Here is a tiny trained network, its code and every weight. The questions are about switching its units off for an input and a target symbol, where a switched-off unit gives its printed mean instead of its output.

import numpy as np


def w(rows, s, z=0):
    codes = np.array(rows[::2]) - 128.0
    scale = np.full(codes.shape[1], s)
    scale[-1] = z or s
    return codes * scale


def norm(h):
    return h / np.sqrt((h * h).mean(-1, keepdims=True) + 1e-5)


def softmax(a):
    e = np.exp(a - a.max(-1, keepdims=True))
    return e / e.sum(-1, keepdims=True)


def log_softmax(a):
    a = a - a.max(-1, keepdims=True)
    return a - np.log(np.exp(a).sum(-1, keepdims=True))


def net(x, mask):
    ids = ['ΠΦαημψ'.index(c) for c in x.split()]
    T = len(ids)
    res = E[ids] + P[:T]
    u = 0
    for l in range(2):
        r = norm(res)
        for j in range(3):
            rows = slice(2 * j, 2 * j + 2)
            q, k, v = (r @ M[l][rows].T for M in (Q, K, V))
            z = softmax(np.where(np.tri(T) > 0, q @ k.T / 2**0.5, -1e9)) @ v
            o = O[l][rows]
            res = res + np.where(mask[u + j], z, o[:, -1]) @ o[:, :-1]
        u += 3
    return log_softmax(norm(res)[-1] @ U[:, :-1].T + U[:, -1])


Q, K, V, O = {}, {}, {}, {}
E = w([
[115,94,208,192],'Π',
[157,111,134,226],'Φ',
[78,56,82,85],'α',
[52,218,51,136],'η',
[211,132,155,105],'μ',
[252,134,117,178],'ψ',
],0.017)
P = w([
[85,120,248,226],'0',
[121,6,216,245],'1',
[124,2,152,206],'2',
[122,25,115,167],'3',
[109,46,97,119],'4',
[112,63,86,88],'5',
[109,94,73,73],'6',
[103,143,80,89],'7',
[107,188,71,87],'8',
[100,184,92,84],'9',
[98,204,108,104],'10',
[76,235,137,126],'11',
],0.0047)
Q[0] = w([
[150,160,162,101],'0.h0',
[250,139,139,95],'0.h0',
[122,143,134,42],'0.h1',
[111,226,115,90],'0.h1',
[100,88,60,148],'0.h2',
[154,150,37,164],'0.h2',
],0.012)
K[0] = w([
[102,30,139,211],'0.h0',
[64,118,146,170],'0.h0',
[9,72,144,115],'0.h1',
[56,144,146,62],'0.h1',
[175,233,83,1],'0.h2',
[146,103,35,56],'0.h2',
],0.0095)
V[0] = w([
[51,113,141,97],'0.h0',
[224,160,176,109],'0.h0',
[142,82,237,115],'0.h1',
[54,106,158,143],'0.h1',
[244,181,161,108],'0.h2',
[100,160,86,131],'0.h2',
],0.011)
O[0] = w([
[125,173,187,112,84],'0.h0',
[254,151,132,156,113],'0.h0',
[109,175,176,84,253],'0.h1',
[107,111,31,20,133],'0.h1',
[141,116,35,53,10],'0.h2',
[150,52,149,127,67],'0.h2',
],0.0069,0.004)
Q[1] = w([
[89,110,44,218],'1.h0',
[148,192,146,188],'1.h0',
[192,108,150,128],'1.h1',
[93,98,72,213],'1.h1',
[167,146,123,150],'1.h2',
[179,1,61,71],'1.h2',
],0.0098)
K[1] = w([
[160,205,142,42],'1.h0',
[68,191,81,138],'1.h0',
[104,104,168,162],'1.h1',
[70,239,98,72],'1.h1',
[151,164,210,112],'1.h2',
[95,2,204,140],'1.h2',
],0.0096)
V[1] = w([
[139,212,109,62],'1.h0',
[113,57,2,139],'1.h0',
[66,233,102,244],'1.h1',
[74,94,104,64],'1.h1',
[111,36,135,153],'1.h2',
[96,185,57,210],'1.h2',
],0.0093)
O[1] = w([
[133,27,155,48,33],'1.h0',
[100,33,233,252,43],'1.h0',
[171,58,2,31,254],'1.h1',
[186,69,181,145,90],'1.h1',
[107,254,120,152,160],'1.h2',
[51,81,54,78,174],'1.h2',
],0.0053,0.0061)
U = w([
[118,213,135,57,223],'Π',
[54,202,15,174,2],'Φ',
[45,193,194,96,151],'α',
[84,1,98,39,191],'η',
[248,111,139,48,151],'μ',
[183,121,51,177,76],'ψ',
],0.0099,0.0054)

Each question gives the input, a string of symbols that net reads in full, and the target symbol t.
The units are the heads (2 rows each of Q, K, V and O). Each row of codes is followed by its name. A weight is (code - 128) times the scale printed after its matrix; where a second scale follows, it is the last column's (O and U).
mask holds one flag per head, layer by layer. A switched-off head (its flag False) gives its mean, the last column of its rows in O, instead of its output. The means were averaged over made-up inputs and are rounded, as every weight is.
A unit's drop is (log p(t) with every unit on - log p(t) with that unit switched off) / (log p(t) with every unit on - log p(t) with every unit switched off).
The circuit of an input: a set's keep is (log p(t) with only the set's units on - log p(t) with every unit switched off) / (log p(t) with every unit on - log p(t) with every unit switched off). Starting from all 6 units, units are removed one at a time, each time the one whose removal leaves the highest keep (on an exact tie, the one counted first), for as long as the keep stays at least 0.8.
units of the circuit, in order: the units of the circuit, biggest drop first
most important unit: the unit with the biggest drop
heads that matter: for each layer, one digit per head in row order, 1 if its drop is at least 0.15 and else 0, layers parted by /
drop when u is switched off: that unit's drop, to one decimal
input Π α η Π α Π Φ, target α: units of the circuit, in order -> 0.h2, 0.h0
input Π η Φ, target η: heads that matter -> 100 / 010
input Π Π Π Φ Π Π Φ Φ Π Π, target Φ: heads that matter -> 000 / 000
input Π Π Π η Π Π μ Π μ Π, target μ: heads that matter -> 100 / 001
input Π Π μ Π η μ η μ Φ Φ, target μ: heads that matter -> 001 / 101
input α Φ Π Π η η Φ Φ η Π Π Π, target η: heads that matter -> 000 / 011
input μ Φ Φ α μ η Π Π Π α Φ, target α: most important unit -> 0.h1
input η η Π η, target η: heads that matter -> 000 / 010
input η Φ α α α Φ α η Π, target η: heads that matter -> 000 / 001
input Π Π Π μ, target Π: heads that matter -> 000 / 100
input Π Π Π α, target Π: heads that matter -> 010 / 101
input α Π α α, target α: drop when 0.h2 is switched off -> 0.2
input μ μ Π, target μ: drop when 0.h1 is switched off -> 0.2
input Π Π μ, target Π: drop when 1.h1 is switched off -> 0.1
input Π Π Π Π, target Π: most important unit -> 1.h0
